Here is a tiny trained network, its code and every weight. The questions are about switching its units off for an input and a target symbol, where a switched-off unit gives its printed mean instead of its output.

import numpy as np


def w(rows, s, z=0):
    codes = np.array(rows[::2]) - 128.0
    scale = np.full(codes.shape[1], s)
    scale[-1] = z or s
    return codes * scale


def f(y):
    return y / 2 * (1 + np.tanh(0.7978845608 * (y + 0.044715 * y**3)))


def softmax(a):
    e = np.exp(a - a.max(-1, keepdims=True))
    return e / e.sum(-1, keepdims=True)


def log_softmax(a):
    a = a - a.max(-1, keepdims=True)
    return a - np.log(np.exp(a).sum(-1, keepdims=True))


def net(x, mask):
    ids = ['ΔΛΞΠβμτφ'.index(c) for c in x.split()]
    T = len(ids)
    res = E[ids] + P[:T]
    u = 0
    for l in range(2):
        q, k, v = (res @ M[l].T for M in (Q, K, V))
        z = softmax(np.where(np.tri(T) > 0, q @ k.T / 3**0.5, -1e9)) @ v
        res = res + np.where(mask[u], z, O[l][:, -1]) @ O[l][:, :-1]
        u += 1
        y = f(res @ A[l][:, :-1].T + A[l][:, -1])
        res = res + np.where(mask[u : u + 16], y, B[l][:, -1]) @ B[l][:, :-1]
        u += 16
    return log_softmax(res[-1] @ U[:, :-1].T + U[:, -1])


Q, K, V, O, A, B = {}, {}, {}, {}, {}, {}
E = w([
[180,156,138],'Δ',
[156,105,151],'Λ',
[170,100,158],'Ξ',
[143,109,127],'Π',
[74,83,99],'β',
[104,57,182],'μ',
[147,120,5],'τ',
[140,210,93],'φ',
],0.02)
P = w([
[248,42,250],'0',
[3,197,225],'1',
[22,174,222],'2',
[81,155,206],'3',
[112,132,197],'4',
[114,150,198],'5',
[120,143,193],'6',
[133,144,193],'7',
[130,143,191],'8',
[143,134,187],'9',
[133,158,187],'10',
[143,157,180],'11',
[139,156,197],'12',
[147,151,185],'13',
],0.0034)
Q[0] = w([
[127,173,97],'L0H0',
[162,143,168],'L0H0',
[98,255,142],'L0H0',
],0.0097)
K[0] = w([
[139,2,167],'L0H0',
[97,216,47],'L0H0',
[112,20,205],'L0H0',
],0.0061)
V[0] = w([
[119,106,196],'L0H0',
[106,114,255],'L0H0',
[42,192,80],'L0H0',
],0.0097)
O[0] = w([
[55,124,181,83],'L0H0',
[75,184,93,2],'L0H0',
[1,157,126,180],'L0H0',
],0.0055,0.002)
A[0] = w([
[169,113,181,84],'L0N0',
[199,146,181,149],'L0N1',
[131,108,71,54],'L0N2',
[172,220,115,37],'L0N3',
[179,142,68,42],'L0N4',
[2,238,95,146],'L0N5',
[111,93,141,7],'L0N6',
[90,51,188,3],'L0N7',
[175,152,205,110],'L0N8',
[73,125,204,85],'L0N9',
[127,198,73,91],'L0N10',
[203,245,124,51],'L0N11',
[187,165,50,114],'L0N12',
[161,80,167,108],'L0N13',
[211,145,203,125],'L0N14',
[213,159,237,104],'L0N15',
],0.011,0.0038)
B[0] = w([
[80,132,130,143],'L0N0',
[64,125,170,168],'L0N1',
[115,170,113,163],'L0N2',
[233,95,99,159],'L0N3',
[151,186,108,169],'L0N4',
[243,93,65,255],'L0N5',
[149,150,155,120],'L0N6',
[144,209,228,224],'L0N7',
[54,142,126,159],'L0N8',
[149,230,105,179],'L0N9',
[163,139,171,180],'L0N10',
[174,79,218,191],'L0N11',
[171,254,128,232],'L0N12',
[124,218,140,172],'L0N13',
[81,108,169,186],'L0N14',
[51,117,87,207],'L0N15',
],0.0058,0.0037)
Q[1] = w([
[205,95,254],'L1H0',
[123,65,135],'L1H0',
[79,127,203],'L1H0',
],0.0092)
K[1] = w([
[83,132,180],'L1H0',
[137,109,254],'L1H0',
[135,64,35],'L1H0',
],0.0094)
V[1] = w([
[135,12,177],'L1H0',
[168,32,86],'L1H0',
[60,163,71],'L1H0',
],0.011)
O[1] = w([
[22,254,40,6],'L1H0',
[160,153,64,117],'L1H0',
[79,40,220,151],'L1H0',
],0.0089,0.0022)
A[1] = w([
[27,185,188,180],'L1N0',
[104,211,83,103],'L1N1',
[192,113,172,85],'L1N2',
[184,245,139,255],'L1N3',
[59,105,149,109],'L1N4',
[188,94,114,176],'L1N5',
[58,159,52,168],'L1N6',
[116,221,198,36],'L1N7',
[33,48,247,91],'L1N8',
[167,141,123,204],'L1N9',
[81,160,94,114],'L1N10',
[183,119,88,102],'L1N11',
[88,56,17,158],'L1N12',
[27,155,177,165],'L1N13',
[39,78,125,88],'L1N14',
[189,251,62,118],'L1N15',
],0.011,0.0084)
B[1] = w([
[130,119,188,255],'L1N0',
[128,105,102,145],'L1N1',
[135,120,69,196],'L1N2',
[86,148,215,239],'L1N3',
[161,63,96,170],'L1N4',
[100,184,156,232],'L1N5',
[49,84,170,203],'L1N6',
[250,118,52,158],'L1N7',
[164,130,90,217],'L1N8',
[60,179,126,206],'L1N9',
[100,72,97,149],'L1N10',
[173,140,114,183],'L1N11',
[177,254,101,211],'L1N12',
[156,85,174,242],'L1N13',
[168,79,20,172],'L1N14',
[119,100,85,179],'L1N15',
],0.0083,0.0086)
U = w([
[112,55,102,26],'Δ',
[249,169,73,2],'Λ',
[105,83,111,39],'Ξ',
[119,231,143,144],'Π',
[190,111,112,221],'β',
[2,125,111,205],'μ',
[94,140,8,236],'τ',
[83,139,162,158],'φ',
],0.009,0.0068)

Each question gives the input, a string of symbols that net reads in full, and the target symbol t.
The units are the heads (3 rows each of Q, K, V and O) and the neurons (one row each of A and B). Each row of codes is followed by its name. A weight is (code - 128) times the scale printed after its matrix; where a second scale follows, it is the last column's (O, A, B and U).
mask holds one flag per unit, layer by layer, with each layer's heads first. A switched-off unit (its flag False) gives its mean, the last column of its rows in O or B, instead of its output. The means were averaged over made-up inputs and are rounded, as every weight is.
A unit's drop is (log p(t) with every unit on - log p(t) with that unit switched off) / (log p(t) with every unit on - log p(t) with every unit switched off).
The circuit of an input: a set's keep is (log p(t) with only the set's units on - log p(t) with every unit switched off) / (log p(t) with every unit on - log p(t) with every unit switched off). Starting from the 12 units with the biggest drops (on a tie, the unit counted first), units are removed one at a time, each time the one whose removal leaves the highest keep (on an exact tie, the one counted first), for as long as the keep stays at least 0.8.
circuit, biggest first: the units of the circuit, biggest drop first
most important unit: the unit with the biggest drop
top k neurons: the k neurons with the biggest drops, biggest first
top k neurons in layer l: the k neurons of layer l with the biggest drops, biggest first
drop of u: that unit's drop, to one decimal
input β β μ β Π β Ξ Ξ φ β β φ β τ, target Π: top 3 neurons => [L1N3 L1N5 L1N9]
input τ μ τ, target Λ: circuit, biggest first => [L1H0 L0H0 L0N12]
input μ β φ β β Ξ, target μ: top 2 neurons => [L0N5 L0N12]
input Ξ τ τ, target Λ: top 2 neurons in layer 1 => [L1N2 L1N11]
input Ξ τ β, target β: circuit, biggest first => [L0N11 L1H0 L1N9 L1N6]
input Δ Δ τ μ, target β: most important unit => L0N5
input μ τ μ Δ Δ β φ β φ Ξ φ φ φ β, target Π: top 2 neurons in layer 0 => [L0N11 L0N5]
input μ Λ β μ β β β β, target τ: circuit, biggest first => [L1N3 L0H0 L0N5 L1N0]
input Π Δ τ φ β φ β Ξ β β Π β β, target τ: circuit, biggest first => [L1N3 L1N0 L1N13]
input β φ τ, target Π: top 4 neurons in layer 1 => [L1N5 L1N3 L1N9 L1N14]
input τ Ξ μ, target β: top 4 neurons in layer 0 => [L0N13 L0N7 L0N15 L0N5]
input μ β Π φ φ β β Π φ β β, target Π: top 2 neurons => [L1N12 L0N5]
input μ β μ τ β Ξ Δ, target φ: top 2 neurons in layer 0 => [L0N12 L0N11]
input τ τ τ β β Ξ Δ β Π β β Δ, target μ: top neuron in layer 1 => [L1N12]
input φ β β β Λ, target μ: top 3 neurons => [L0N5 L0N12 L0N13]
input β β β Δ Δ β β Ξ, target μ: top 2 neurons in layer 0 => [L0N12 L0N13]
input μ τ β, target β: top 2 neurons in layer 0 => [L0N9 L0N11]
input β Δ Δ, target μ: drop of L0N12 => 0.3
input Ξ Ξ μ τ Ξ, target Δ: drop of L1H0 => 0.2
input μ μ Δ β Π, target μ: drop of L0N8 => -0.1
input Δ τ β φ β β τ β φ Ξ β Λ, target μ: top neuron in layer 1 => [L1N7]
